Below are the code and all the weights of a small trained network. Each question names an input and a target symbol and asks about switching units off, where a switched-off unit gives its printed mean instead of its output.

import numpy as np


def w(rows, s, z=0):
    codes = np.array(rows[::2]) - 128.0
    scale = np.full(codes.shape[1], s)
    scale[-1] = z or s
    return codes * scale


def norm(h):
    return h / np.sqrt((h * h).mean(-1, keepdims=True) + 1e-5)


def f(y):
    return np.maximum(y, 0)


def softmax(a):
    e = np.exp(a - a.max(-1, keepdims=True))
    return e / e.sum(-1, keepdims=True)


def log_softmax(a):
    a = a - a.max(-1, keepdims=True)
    return a - np.log(np.exp(a).sum(-1, keepdims=True))


def net(x, mask):
    ids = ['ΓΠΣΨΩαβδεζηθλξτφ'.index(c) for c in x.split()]
    T = len(ids)
    res = E[ids] + P[:T]
    q, k, v = (norm(res) @ M[0].T for M in (Q, K, V))
    z = softmax(np.where(np.tri(T) > 0, q @ k.T / 4**0.5, -1e9)) @ v
    res = res + np.where(mask[0], z, O[0][:, -1]) @ O[0][:, :-1]
    y = f(norm(res) @ A[0][:, :-1].T + A[0][:, -1])
    res = res + np.where(mask[1:17], y, B[0][:, -1]) @ B[0][:, :-1]
    return log_softmax(norm(res)[-1] @ U[:, :-1].T + U[:, -1])


Q, K, V, O, A, B = {}, {}, {}, {}, {}, {}
E = w([
[69,146,130,129],'Γ',
[86,158,134,132],'Π',
[69,148,135,129],'Σ',
[98,184,151,141],'Ψ',
[85,165,134,128],'Ω',
[104,187,159,147],'α',
[88,185,138,127],'β',
[248,107,110,112],'δ',
[102,188,159,138],'ε',
[85,196,143,115],'ζ',
[121,186,175,191],'η',
[115,208,189,122],'θ',
[136,167,215,182],'λ',
[105,122,145,30],'ξ',
[107,154,90,46],'τ',
[148,123,242,127],'φ',
],0.013)
P = w([
[6,171,142,142],'0',
[28,172,149,133],'1',
[51,171,147,129],'2',
[69,192,146,118],'3',
[93,185,138,119],'4',
[112,191,136,116],'5',
[133,194,135,113],'6',
[153,184,128,111],'7',
[169,197,126,106],'8',
[194,225,127,105],'9',
],0.011)
Q[0] = w([
[107,208,196,125],'H0',
[180,48,78,148],'H0',
[156,6,74,174],'H0',
[161,107,167,189],'H0',
],0.016)
K[0] = w([
[227,114,80,93],'H0',
[7,96,161,173],'H0',
[23,192,117,118],'H0',
[65,47,103,103],'H0',
],0.014)
V[0] = w([
[75,118,65,143],'H0',
[133,148,54,105],'H0',
[88,192,68,131],'H0',
[157,174,114,253],'H0',
],0.018)
O[0] = w([
[165,116,84,113,1],'H0',
[91,148,6,42,85],'H0',
[168,203,82,105,237],'H0',
[107,173,87,207,60],'H0',
],0.017,0.0056)
A[0] = w([
[98,5,169,116,1],'N0',
[222,144,130,117,129],'N1',
[90,190,151,88,148],'N2',
[102,132,18,205,16],'N3',
[67,120,135,147,63],'N4',
[60,102,147,126,73],'N5',
[128,149,159,160,130],'N6',
[82,146,161,138,89],'N7',
[224,76,45,207,194],'N8',
[100,146,181,134,123],'N9',
[72,129,162,108,79],'N10',
[155,94,157,192,83],'N11',
[207,130,47,72,54],'N12',
[92,131,159,179,80],'N13',
[93,133,115,83,159],'N14',
[130,22,68,93,151],'N15',
],0.018,0.0049)
B[0] = w([
[120,133,198,210,147],'N0',
[210,143,141,118,169],'N1',
[98,46,126,105,248],'N2',
[171,109,246,66,150],'N3',
[147,57,90,108,152],'N4',
[125,44,110,137,154],'N5',
[114,118,123,83,179],'N6',
[116,77,94,140,179],'N7',
[163,176,233,103,137],'N8',
[114,84,83,105,195],'N9',
[168,41,160,182,170],'N10',
[155,121,77,45,161],'N11',
[114,83,136,225,184],'N12',
[78,88,67,129,178],'N13',
[100,82,105,168,187],'N14',
[202,178,84,132,142],'N15',
],0.012)
U = w([
[166,71,166,36,62],'Γ',
[145,155,62,146,209],'Π',
[189,99,31,56,25],'Σ',
[134,142,144,120,186],'Ψ',
[173,95,112,194,2],'Ω',
[153,118,138,152,114],'α',
[120,157,155,113,230],'β',
[156,145,89,144,201],'δ',
[147,111,128,145,81],'ε',
[129,152,126,108,250],'ζ',
[163,99,106,175,86],'η',
[58,152,113,239,82],'θ',
[92,171,177,185,208],'λ',
[121,71,252,178,56],'ξ',
[42,182,100,66,111],'τ',
[167,126,95,163,128],'φ',
],0.02,0.0048)

Each question gives the input, a string of symbols that net reads in full, and the target symbol t.
The units are the heads (4 rows each of Q, K, V and O) and the neurons (one row each of A and B). Each row of codes is followed by its name. A weight is (code - 128) times the scale printed after its matrix; where a second scale follows, it is the last column's (O, A, B and U).
mask holds one flag per unit, heads first, then neurons. A switched-off unit (its flag False) gives its mean, the last column of its rows in O or B, instead of its output. The means were averaged over made-up inputs and are rounded, as every weight is.
A unit's drop is (log p(t) with every unit on - log p(t) with that unit switched off) / (log p(t) with every unit on - log p(t) with every unit switched off).
The circuit of an input: a set's keep is (log p(t) with only the set's units on - log p(t) with every unit switched off) / (log p(t) with every unit on - log p(t) with every unit switched off). Starting from the 12 units with the biggest drops (on a tie, the unit counted first), units are removed one at a time, each time the one whose removal leaves the highest keep (on an exact tie, the one counted first), for as long as the keep stays at least 0.8.
circuit, biggest first: the units of the circuit, biggest drop first
most important unit: the unit with the biggest drop
k most important neurons: the k neurons with the biggest drops, biggest first
drop of u: that unit's drop, to one decimal
input δ λ ζ β β τ Γ, target τ: most important neuron -> [N3]
input α ξ α Ψ ε ζ Γ, target Π: circuit, biggest first -> [H0, N12]
input ζ Π β, target Π: circuit, biggest first -> [H0, N12]
input φ λ φ Ω λ Γ, target θ: circuit, biggest first -> [H0, N13]
input Σ ζ Ω ε Γ β φ ξ ξ, target ξ: circuit, biggest first -> [H0, N0]
input Π ξ Ω Γ ε ε Γ τ ξ, target Σ: circuit, biggest first -> [H0, N15]
input ε Γ θ α, target τ: 2 most important neurons -> [N12, N10]
input δ λ λ λ φ Ω, target τ: circuit, biggest first -> [H0, N3]
input α η θ Π, target τ: 2 most important neurons -> [N12, N10]
input Π ξ η Γ ζ Γ, target Π: 2 most important neurons -> [N10, N12]
input Ψ ξ Γ λ, target Γ: 2 most important neurons -> [N11, N12]
input ξ ξ ε, target Γ: drop of H0 -> 0.7
input η η α ξ Π φ Γ λ β η, target θ: drop of H0 -> 2.1
input δ ζ β ζ ε ξ λ Ω α, target τ: most important unit -> H0
input Σ θ φ Π λ τ η τ α β, target Σ: drop of H0 -> 0.9
input φ ξ θ Ψ, target Γ: 2 most important neurons -> [N12, N14]
input η φ Π Π Ψ φ Π, target ξ: drop of H0 -> 1.9
